Below is a small trained network, with its code and all its weights. Each question gives an input and a target symbol and asks what happens when units are switched off, that is, made to give their printed mean instead of their output.

import numpy as np


def w(rows, s, z=0):
    codes = np.array(rows[::2]) - 128.0
    scale = np.full(codes.shape[1], s)
    scale[-1] = z or s
    return codes * scale


def f(y):
    return np.maximum(y, 0)


def softmax(a):
    e = np.exp(a - a.max(-1, keepdims=True))
    return e / e.sum(-1, keepdims=True)


def log_softmax(a):
    a = a - a.max(-1, keepdims=True)
    return a - np.log(np.exp(a).sum(-1, keepdims=True))


def net(x, mask):
    ids = ['ΓΛΞΦΩαβπσψ'.index(c) for c in x.split()]
    T = len(ids)
    res = E[ids] + P[:T]
    u = 0
    for l in range(2):
        q, k, v = (res @ M[l].T for M in (Q, K, V))
        z = softmax(np.where(np.tri(T) > 0, q @ k.T / 4**0.5, -1e9)) @ v
        res = res + np.where(mask[u], z, O[l][:, -1]) @ O[l][:, :-1]
        u += 1
        y = f(res @ A[l][:, :-1].T + A[l][:, -1])
        res = res + np.where(mask[u : u + 12], y, B[l][:, -1]) @ B[l][:, :-1]
        u += 12
    return log_softmax(res[-1] @ U[:, :-1].T + U[:, -1])


Q, K, V, O, A, B = {}, {}, {}, {}, {}, {}
E = w([
[25,215,79,254,133,80,112,91],'Γ',
[89,78,158,89,97,49,115,53],'Λ',
[53,61,98,178,40,169,119,126],'Ξ',
[99,116,139,134,59,214,187,94],'Φ',
[28,231,216,131,132,52,186,184],'Ω',
[166,218,136,148,134,156,104,30],'α',
[195,81,170,175,109,72,177,194],'β',
[138,236,34,204,150,160,173,172],'π',
[124,143,78,85,188,135,28,199],'σ',
[101,85,53,74,97,194,151,163],'ψ',
],0.0053)
P = w([
[76,98,125,208,246,114,151,70],'0',
[80,102,116,194,225,116,164,94],'1',
[85,118,134,175,205,115,172,95],'2',
[84,131,136,172,184,126,160,120],'3',
[96,139,128,159,166,111,151,129],'4',
[101,148,139,149,151,125,147,143],'5',
[107,142,124,124,127,121,145,152],'6',
[111,148,127,118,114,122,128,178],'7',
[128,157,115,87,94,115,140,171],'8',
[139,170,128,86,72,128,110,187],'9',
[135,174,129,68,60,124,115,196],'10',
[150,178,125,47,43,139,102,223],'11',
[152,191,128,37,24,133,100,223],'12',
[157,203,120,41,1,128,90,234],'13',
],0.004)
Q[0] = w([
[56,107,148,147,94,96,118,153],'0.h0',
[123,119,93,200,105,118,125,181],'0.h0',
[157,137,183,136,110,101,94,78],'0.h0',
[119,254,88,176,131,83,184,167],'0.h0',
],0.035)
K[0] = w([
[170,107,163,241,48,107,184,217],'0.h0',
[48,163,196,83,53,84,134,219],'0.h0',
[113,213,125,238,148,147,95,47],'0.h0',
[211,246,35,7,10,173,67,200],'0.h0',
],0.018)
V[0] = w([
[112,191,69,240,23,138,87,5],'0.h0',
[229,253,82,203,151,133,161,137],'0.h0',
[159,113,52,132,168,149,108,79],'0.h0',
[29,97,227,154,17,116,136,108],'0.h0',
],0.0064)
O[0] = w([
[170,133,57,204,2,96,30,103,1],'0.h0',
[212,223,193,131,60,147,113,76,223],'0.h0',
[173,157,64,123,142,94,117,79,36],'0.h0',
[45,16,147,157,94,163,64,196,147],'0.h0',
],0.0053,0.0011)
A[0] = w([
[132,127,128,119,131,128,132,124,113],'0.n0',
[122,67,137,76,135,122,71,125,70],'0.n1',
[199,139,78,77,196,98,82,120,97],'0.n2',
[79,125,193,160,141,159,103,128,74],'0.n3',
[130,127,129,125,130,124,132,126,112],'0.n4',
[128,86,165,121,57,165,222,57,53],'0.n5',
[97,83,91,88,62,217,187,85,147],'0.n6',
[143,95,47,193,86,100,77,164,4],'0.n7',
[153,105,145,105,145,144,128,102,77],'0.n8',
[210,75,153,170,140,102,160,189,148],'0.n9',
[140,108,126,110,141,124,135,111,75],'0.n10',
[130,48,155,30,47,10,121,1,90],'0.n11',
],0.0079,0.0028)
B[0] = w([
[128,125,129,129,127,130,127,130,128],'0.n0',
[165,166,134,111,143,146,132,96,134],'0.n1',
[118,88,130,168,137,154,70,149,153],'0.n2',
[106,129,103,155,118,123,150,130,143],'0.n3',
[126,127,130,131,124,126,120,128,128],'0.n4',
[101,91,174,181,124,152,53,149,148],'0.n5',
[92,112,90,186,71,174,132,153,203],'0.n6',
[128,108,94,114,129,2,105,119,136],'0.n7',
[128,140,126,139,125,137,122,136,128],'0.n8',
[187,113,156,189,122,103,145,189,252],'0.n9',
[111,114,128,138,132,123,128,137,128],'0.n10',
[74,76,175,143,160,131,158,61,150],'0.n11',
],0.014,0.0026)
Q[1] = w([
[140,75,125,139,40,145,135,53],'1.h0',
[54,251,119,206,121,121,134,164],'1.h0',
[107,120,162,190,80,152,188,169],'1.h0',
[214,117,166,46,162,71,131,45],'1.h0',
],0.028)
K[1] = w([
[91,152,233,169,90,72,212,39],'1.h0',
[214,151,90,8,22,179,78,176],'1.h0',
[145,149,185,106,96,72,212,202],'1.h0',
[171,106,37,207,191,160,141,10],'1.h0',
],0.018)
V[1] = w([
[49,183,65,67,99,174,101,129],'1.h0',
[40,254,215,193,146,78,103,107],'1.h0',
[134,141,78,186,34,241,229,136],'1.h0',
[192,89,156,116,61,190,99,117],'1.h0',
],0.0086)
O[1] = w([
[122,139,28,253,201,204,125,126,2],'1.h0',
[167,132,116,107,71,177,32,198,129],'1.h0',
[182,38,148,99,229,110,81,25,147],'1.h0',
[95,84,196,184,142,113,156,83,133],'1.h0',
],0.0064,0.0092)
A[1] = w([
[118,92,69,169,125,77,143,129,71],'1.n0',
[90,138,139,88,127,155,139,98,2],'1.n1',
[169,215,156,99,125,152,96,61,140],'1.n2',
[80,141,121,68,193,113,73,157,185],'1.n3',
[99,203,119,181,104,149,252,117,60],'1.n4',
[120,140,126,128,166,136,185,112,61],'1.n5',
[112,117,101,132,159,144,105,201,143],'1.n6',
[122,140,125,135,127,110,139,85,126],'1.n7',
[54,143,147,68,112,127,123,85,189],'1.n8',
[170,196,103,132,89,90,111,105,24],'1.n9',
[108,132,102,95,216,147,211,99,137],'1.n10',
[135,101,175,168,180,172,104,103,7],'1.n11',
],0.014,0.0032)
B[1] = w([
[166,86,50,121,124,61,106,85,154],'1.n0',
[148,134,114,157,167,73,130,159,152],'1.n1',
[236,143,51,198,101,184,170,102,172],'1.n2',
[120,80,120,154,59,185,100,163,176],'1.n3',
[51,114,122,222,200,72,220,116,142],'1.n4',
[131,131,120,56,153,113,110,147,137],'1.n5',
[130,169,121,121,184,118,53,174,185],'1.n6',
[133,120,158,126,115,168,127,130,142],'1.n7',
[80,123,92,87,100,171,171,85,253],'1.n8',
[71,227,201,78,136,73,105,75,155],'1.n9',
[170,145,106,14,240,157,166,140,151],'1.n10',
[88,106,248,195,169,156,78,68,150],'1.n11',
],0.015,0.0048)
U = w([
[104,181,134,95,134,88,96,105,17],'Γ',
[128,131,120,125,137,108,130,120,12],'Λ',
[155,68,49,142,120,63,107,108,43],'Ξ',
[99,98,171,161,153,135,90,65,35],'Φ',
[104,140,98,149,153,194,47,227,189],'Ω',
[228,84,254,115,116,14,173,202,254],'α',
[29,91,84,68,62,208,177,68,213],'β',
[210,192,100,180,107,181,158,69,146],'π',
[76,149,108,218,164,102,196,140,57],'σ',
[149,124,105,67,210,151,146,111,63],'ψ',
],0.003,0.0029)

Each question gives the input, a string of symbols that net reads in full, and the target symbol t.
The units are the heads (4 rows each of Q, K, V and O) and the neurons (one row each of A and B). Each row of codes is followed by its name. A weight is (code - 128) times the scale printed after its matrix; where a second scale follows, it is the last column's (O, A, B and U).
mask holds one flag per unit, layer by layer, with each layer's heads first. A switched-off unit (its flag False) gives its mean, the last column of its rows in O or B, instead of its output. The means were averaged over made-up inputs and are rounded, as every weight is.
A unit's drop is (log p(t) with every unit on - log p(t) with that unit switched off) / (log p(t) with every unit on - log p(t) with every unit switched off).
The circuit of an input: a set's keep is (log p(t) with only the set's units on - log p(t) with every unit switched off) / (log p(t) with every unit on - log p(t) with every unit switched off). Starting from the 12 units with the biggest drops (on a tie, the unit counted first), units are removed one at a time, each time the one whose removal leaves the highest keep (on an exact tie, the one counted first), for as long as the keep stays at least 0.8.
circuit, biggest first: the units of the circuit, biggest drop first
unit that matters most: the unit with the biggest drop
k most important neurons: the k neurons with the biggest drops, biggest first
k most important neurons of layer l: the k neurons of layer l with the biggest drops, biggest first
drop of u: that unit's drop, to one decimal
input Γ ψ β Ξ σ Ξ Λ β π ψ, target β: circuit, biggest first : [0.n9 1.n8 1.h0]
input β Ω Φ, target Ω: circuit, biggest first : [1.h0 1.n6 0.n6 0.n5]
input β π π Ω ψ Ξ Γ, target ψ: circuit, biggest first : [1.h0 1.n10 0.n6]
input Φ β Γ, target β: circuit, biggest first : [1.n8 0.n9 1.h0]
input π Ξ ψ, target ψ: circuit, biggest first : [1.h0 1.n10 0.n6 0.n9]
input β Φ ψ Ξ σ Λ, target β: circuit, biggest first : [1.n8 0.n11]
input Γ σ σ Ξ ψ β σ β Φ Γ π Ξ Γ, target π: circuit, biggest first : [0.h0 1.n2 0.n9]
input π β β Φ Φ β Φ Φ Γ β Ξ Ω Ξ, target Ω: 2 most important neurons of layer 0 : [0.n6 0.n9]
input α β ψ Λ σ Γ β Φ π Ξ Λ, target β: unit that matters most : 0.n11
input Φ β β β ψ π β σ Γ, target σ: circuit, biggest first : [1.h0 1.n4 0.h0]
input Ω Ξ β β Λ Ξ β β ψ β β Λ Ω Ω, target Ω: circuit, biggest first : [1.h0 0.h0 1.n6]
input σ Ξ π β β β Ξ Γ, target β: 2 most important neurons of layer 0 : [0.n9 0.n3]
input σ π β Λ β Ξ β α β π Γ, target π: circuit, biggest first : [0.h0 1.n2]
input Φ σ β Ξ σ π, target σ: circuit, biggest first : [1.n4 1.h0 0.h0]
input π Φ Φ Φ, target Φ: circuit, biggest first : [1.h0 1.n11 0.n6]
input β σ β π Λ Ω β Ξ β β Ξ ψ π, target ψ: circuit, biggest first : [1.h0 1.n10 0.n6]
input Γ Ξ Γ Ξ π β Ξ ψ Λ Ω β Ξ π Φ, target β: 3 most important neurons : [0.n9 1.n8 0.n6]
input β β ψ β π, target ψ: 2 most important neurons of layer 1 : [1.n10 1.n5]
input π σ Φ π, target σ: 2 most important neurons : [1.n4 0.n6]
input β α Φ ψ ψ Ξ β Ξ Ξ Ξ, target β: 2 most important neurons : [0.n9 1.n8]
input Ξ ψ Φ, target Φ: drop of 1.n11 : 0.8
input Ξ Φ ψ Ξ σ Ω π π Φ ψ, target Ω: drop of 1.n6 : 0.3
input β Γ β β Ω, target β: drop of 1.n8 : 0.7
input Γ β Ω σ Ξ Γ, target σ: drop of 0.n10 : 0.0
input β β α β π Ξ β Ξ β σ, target Ω: 2 most important neurons of layer 0 : [0.n9 0.n2]
input Φ Ω Ξ Ω Ξ β Φ Ω ψ, target Ω: 2 most important neurons : [1.n6 0.n6]
input β Ω Ξ, target Ω: most important neuron : [1.n6]
